Here is a tiny trained network, its code and every weight. The questions are about switching its units off for an input and a target symbol, where a switched-off unit gives its printed mean instead of its output.

import numpy as np


def w(rows, s, z=0):
    codes = np.array(rows[::2]) - 128.0
    scale = np.full(codes.shape[1], s)
    scale[-1] = z or s
    return codes * scale


def f(y):
    return y / 2 * (1 + np.tanh(0.7978845608 * (y + 0.044715 * y**3)))


def softmax(a):
    e = np.exp(a - a.max(-1, keepdims=True))
    return e / e.sum(-1, keepdims=True)


def log_softmax(a):
    a = a - a.max(-1, keepdims=True)
    return a - np.log(np.exp(a).sum(-1, keepdims=True))


def net(x, mask):
    ids = ['αδζθπψ'.index(c) for c in x.split()]
    T = len(ids)
    res = E[ids] + P[:T]
    u = 0
    for l in range(3):
        q, k, v = (res @ M[l].T for M in (Q, K, V))
        z = softmax(np.where(np.tri(T) > 0, q @ k.T / 3**0.5, -1e9)) @ v
        res = res + np.where(mask[u], z, O[l][:, -1]) @ O[l][:, :-1]
        u += 1
        y = f(res @ A[l][:, :-1].T + A[l][:, -1])
        res = res + np.where(mask[u : u + 12], y, B[l][:, -1]) @ B[l][:, :-1]
        u += 12
    return log_softmax(res[-1] @ U[:, :-1].T + U[:, -1])


Q, K, V, O, A, B = {}, {}, {}, {}, {}, {}
E = w([
[184,196,170,175,170,113,130],'α',
[205,114,89,152,148,155,166],'δ',
[191,66,49,107,101,228,162],'ζ',
[171,39,143,131,105,164,114],'θ',
[127,197,253,118,156,171,115],'π',
[168,140,156,138,124,138,71],'ψ',
],0.014)
P = w([
[79,139,127,119,50,69,152],'0',
[119,224,75,12,200,129,46],'1',
[44,218,125,123,89,148,203],'2',
[227,147,232,103,94,102,100],'3',
[51,105,225,59,69,8,191],'4',
[159,58,182,165,180,117,143],'5',
[44,105,153,194,63,183,238],'6',
],0.012)
Q[0] = w([
[212,58,220,162,70,2,121],'0.h0',
[189,138,143,29,140,38,59],'0.h0',
[196,178,224,148,125,158,199],'0.h0',
],0.034)
K[0] = w([
[122,145,91,70,253,165,80],'0.h0',
[23,115,83,115,200,155,108],'0.h0',
[152,129,97,58,130,107,104],'0.h0',
],0.043)
V[0] = w([
[128,87,98,139,55,127,5],'0.h0',
[98,149,193,142,80,108,49],'0.h0',
[127,186,94,131,124,32,118],'0.h0',
],0.014)
O[0] = w([
[60,151,116,74,240,110,191,253],'0.h0',
[180,129,120,2,131,61,152,202],'0.h0',
[145,97,151,121,104,224,192,226],'0.h0',
],0.0083,0.0028)
A[0] = w([
[137,114,148,147,161,173,15,43],'0.n0',
[74,118,119,78,87,69,163,1],'0.n1',
[118,115,109,160,95,82,173,32],'0.n2',
[76,179,185,155,162,138,127,59],'0.n3',
[191,127,117,132,149,163,81,46],'0.n4',
[50,158,138,146,87,131,119,76],'0.n5',
[177,140,101,142,169,165,67,102],'0.n6',
[153,94,88,142,168,104,93,72],'0.n7',
[148,173,71,168,115,153,146,80],'0.n8',
[5,131,82,125,91,70,170,135],'0.n9',
[216,128,44,139,122,48,165,79],'0.n10',
[125,53,108,47,55,194,136,61],'0.n11',
],0.013,0.0048)
B[0] = w([
[142,144,117,106,160,34,169,165],'0.n0',
[186,163,40,74,151,126,168,186],'0.n1',
[109,167,102,125,106,134,104,134],'0.n2',
[102,157,54,184,161,90,155,185],'0.n3',
[71,117,93,117,218,173,136,162],'0.n4',
[145,86,97,131,105,119,146,147],'0.n5',
[167,155,108,61,143,136,173,164],'0.n6',
[122,122,173,140,140,191,153,130],'0.n7',
[127,75,196,77,76,118,55,147],'0.n8',
[116,176,69,159,195,127,8,210],'0.n9',
[71,165,123,167,175,66,162,171],'0.n10',
[98,195,122,185,166,70,149,254],'0.n11',
],0.013,0.0081)
Q[1] = w([
[131,195,154,151,177,108,188],'1.h0',
[181,198,158,144,150,101,164],'1.h0',
[157,202,126,2,61,158,106],'1.h0',
],0.032)
K[1] = w([
[188,76,189,156,108,212,167],'1.h0',
[164,134,154,166,113,192,153],'1.h0',
[111,252,220,113,175,121,56],'1.h0',
],0.033)
V[1] = w([
[22,186,254,79,141,199,96],'1.h0',
[89,107,145,43,79,189,162],'1.h0',
[195,130,114,127,108,82,28],'1.h0',
],0.0031)
O[1] = w([
[135,78,17,91,72,4,120,117],'1.h0',
[150,150,76,149,102,111,135,7],'1.h0',
[90,109,148,156,141,121,186,38],'1.h0',
],0.0027,0.0012)
A[1] = w([
[96,138,152,200,12,156,156,170],'1.n0',
[89,114,147,140,109,139,203,104],'1.n1',
[99,88,173,158,151,128,137,2],'1.n2',
[126,178,107,133,24,113,177,109],'1.n3',
[111,162,95,163,107,95,143,74],'1.n4',
[109,125,67,154,129,141,34,94],'1.n5',
[154,50,158,145,178,102,158,150],'1.n6',
[147,74,87,165,63,43,136,128],'1.n7',
[75,90,93,207,56,150,68,201],'1.n8',
[190,27,113,41,145,255,89,142],'1.n9',
[145,42,148,103,132,175,126,38],'1.n10',
[107,93,101,168,118,136,47,76],'1.n11',
],0.011,0.0041)
B[1] = w([
[138,72,155,122,223,230,68,206],'1.n0',
[168,144,132,127,110,115,81,171],'1.n1',
[134,123,80,155,107,138,128,138],'1.n2',
[148,107,160,123,93,104,108,188],'1.n3',
[143,90,155,97,109,177,124,246],'1.n4',
[161,7,150,184,150,80,81,223],'1.n5',
[146,198,130,215,104,144,137,177],'1.n6',
[73,149,139,100,141,159,136,165],'1.n7',
[150,151,31,88,65,183,225,188],'1.n8',
[168,139,144,129,5,54,98,167],'1.n9',
[139,90,67,170,123,164,134,140],'1.n10',
[123,160,101,119,105,126,183,163],'1.n11',
],0.015,0.011)
Q[2] = w([
[132,119,117,203,68,118,146],'2.h0',
[121,111,171,51,94,162,144],'2.h0',
[209,58,102,73,3,130,149],'2.h0',
],0.036)
K[2] = w([
[145,148,134,116,17,104,135],'2.h0',
[131,114,137,136,178,222,145],'2.h0',
[2,199,51,6,200,63,130],'2.h0',
],0.031)
V[2] = w([
[119,62,148,186,166,173,196],'2.h0',
[124,127,159,103,227,152,254],'2.h0',
[169,90,109,85,96,144,20],'2.h0',
],0.0043)
O[2] = w([
[179,157,56,148,105,89,112,113],'2.h0',
[255,125,89,98,112,87,78,105],'2.h0',
[64,166,145,151,177,146,193,253],'2.h0',
],0.0035,0.0061)
A[2] = w([
[74,87,226,127,65,141,133,100],'2.n0',
[123,201,95,139,115,89,174,5],'2.n1',
[169,187,81,136,86,179,158,72],'2.n2',
[59,114,118,171,152,202,97,139],'2.n3',
[104,158,151,36,24,148,105,125],'2.n4',
[132,86,247,130,108,152,138,74],'2.n5',
[115,2,150,140,54,134,76,2],'2.n6',
[117,101,237,73,78,115,122,153],'2.n7',
[118,95,135,83,132,138,225,103],'2.n8',
[42,100,172,16,79,88,142,86],'2.n9',
[88,64,149,237,59,101,172,96],'2.n10',
[89,130,173,112,2,168,137,93],'2.n11',
],0.0073,0.0097)
B[2] = w([
[155,159,65,98,133,147,70,179],'2.n0',
[138,93,161,39,42,151,46,179],'2.n1',
[54,93,195,134,142,105,144,248],'2.n2',
[176,115,156,51,61,62,123,255],'2.n3',
[101,104,166,190,144,110,175,208],'2.n4',
[82,216,55,184,122,146,57,200],'2.n5',
[59,196,158,93,119,125,190,241],'2.n6',
[107,124,132,247,102,137,91,227],'2.n7',
[118,154,126,156,108,108,64,194],'2.n8',
[153,65,136,111,95,89,214,162],'2.n9',
[127,150,38,117,115,125,69,240],'2.n10',
[144,80,106,103,176,166,134,210],'2.n11',
],0.011,0.0081)
U = w([
[155,133,69,160,75,142,3,106],'α',
[145,65,80,92,87,171,64,84],'δ',
[140,112,2,131,74,125,63,22],'ζ',
[119,44,58,120,151,73,7,51],'θ',
[186,142,107,167,59,79,104,193],'π',
[147,221,57,80,139,109,118,254],'ψ',
],0.0035,0.0054)

Each question gives the input, a string of symbols that net reads in full, and the target symbol t.
The units are the heads (3 rows each of Q, K, V and O) and the neurons (one row each of A and B). Each row of codes is followed by its name. A weight is (code - 128) times the scale printed after its matrix; where a second scale follows, it is the last column's (O, A, B and U).
mask holds one flag per unit, layer by layer, with each layer's heads first. A switched-off unit (its flag False) gives its mean, the last column of its rows in O or B, instead of its output. The means were averaged over made-up inputs and are rounded, as every weight is.
A unit's drop is (log p(t) with every unit on - log p(t) with that unit switched off) / (log p(t) with every unit on - log p(t) with every unit switched off).
The circuit of an input: a set's keep is (log p(t) with only the set's units on - log p(t) with every unit switched off) / (log p(t) with every unit on - log p(t) with every unit switched off). Starting from the 12 units with the biggest drops (on a tie, the unit counted first), units are removed one at a time, each time the one whose removal leaves the highest keep (on an exact tie, the one counted first), for as long as the keep stays at least 0.8.
units of the circuit, in order: the units of the circuit, biggest drop first
unit that matters most: the unit with the biggest drop
top k neurons: the k neurons with the biggest drops, biggest first
top k neurons in layer l: the k neurons of layer l with the biggest drops, biggest first
input ζ δ θ π π, target δ: top neuron in layer 1 -> 1.n8
input ζ ψ α π δ, target ψ: units of the circuit, in order -> 0.h0, 0.n1
input θ θ ζ δ, target ψ: units of the circuit, in order -> 1.n5, 0.h0
input θ π π, target θ: units of the circuit, in order -> 0.n9, 0.h0, 1.n5, 0.n3
input π π π θ α θ ψ, target θ: units of the circuit, in order -> 0.h0, 0.n9, 1.n5
input ζ θ ψ, target ζ: top 4 neurons -> 1.n5, 1.n8, 0.n9, 2.n10
input α α π ζ π α ζ, target ζ: top 2 neurons -> 1.n5, 0.n9
input δ α θ π ψ, target α: top 2 neurons -> 0.n9, 2.n5
input α π θ ψ δ ζ, target ψ: units of the circuit, in order -> 0.h0, 1.n5
input θ θ θ ζ, target ψ: top 2 neurons -> 1.n5, 2.n7
input α ζ ζ δ θ, target ζ: top 2 neurons in layer 1 -> 1.n8, 1.n5
input π α δ θ, target ψ: top 2 neurons -> 0.n11, 0.n4
input π θ θ π α ψ ζ, target π: top 2 neurons in layer 1 -> 1.n3, 1.n4
input ζ ζ π θ, target ψ: unit that matters most -> 2.n7
input δ θ δ, target δ: top 2 neurons -> 1.n8, 1.n0
input ψ δ θ π π π δ, target π: top 2 neurons -> 1.n3, 0.n9
input θ ζ δ θ ψ, target ζ: top 4 neurons -> 1.n8, 1.n5, 0.n9, 2.n10
input θ δ ζ π ζ θ π, target π: top 2 neurons -> 0.n9, 1.n0
input ζ δ ζ ζ δ δ δ, target ζ: top 4 neurons -> 1.n5, 1.n8, 0.n9, 2.n10
input ζ ψ θ δ ψ, target ψ: top 2 neurons -> 1.n5, 0.n1
input α ψ δ θ θ ψ, target π: top 4 neurons in layer 1 -> 1.n5, 1.n9, 1.n4, 1.n0
input δ ζ δ α π, target ζ: top 3 neurons -> 1.n8, 1.n5, 0.n9
input α π ζ, target α: top 2 neurons in layer 0 -> 0.n11, 0.n9
input π ζ θ, target π: top 2 neurons -> 1.n3, 0.n9
input θ ψ ζ, target θ: unit that matters most -> 0.n9
input α ψ θ π δ θ δ, target π: top 4 neurons -> 1.n3, 1.n4, 0.n9, 2.n9
input ψ α θ θ θ, target α: top neuron in layer 1 -> 1.n3
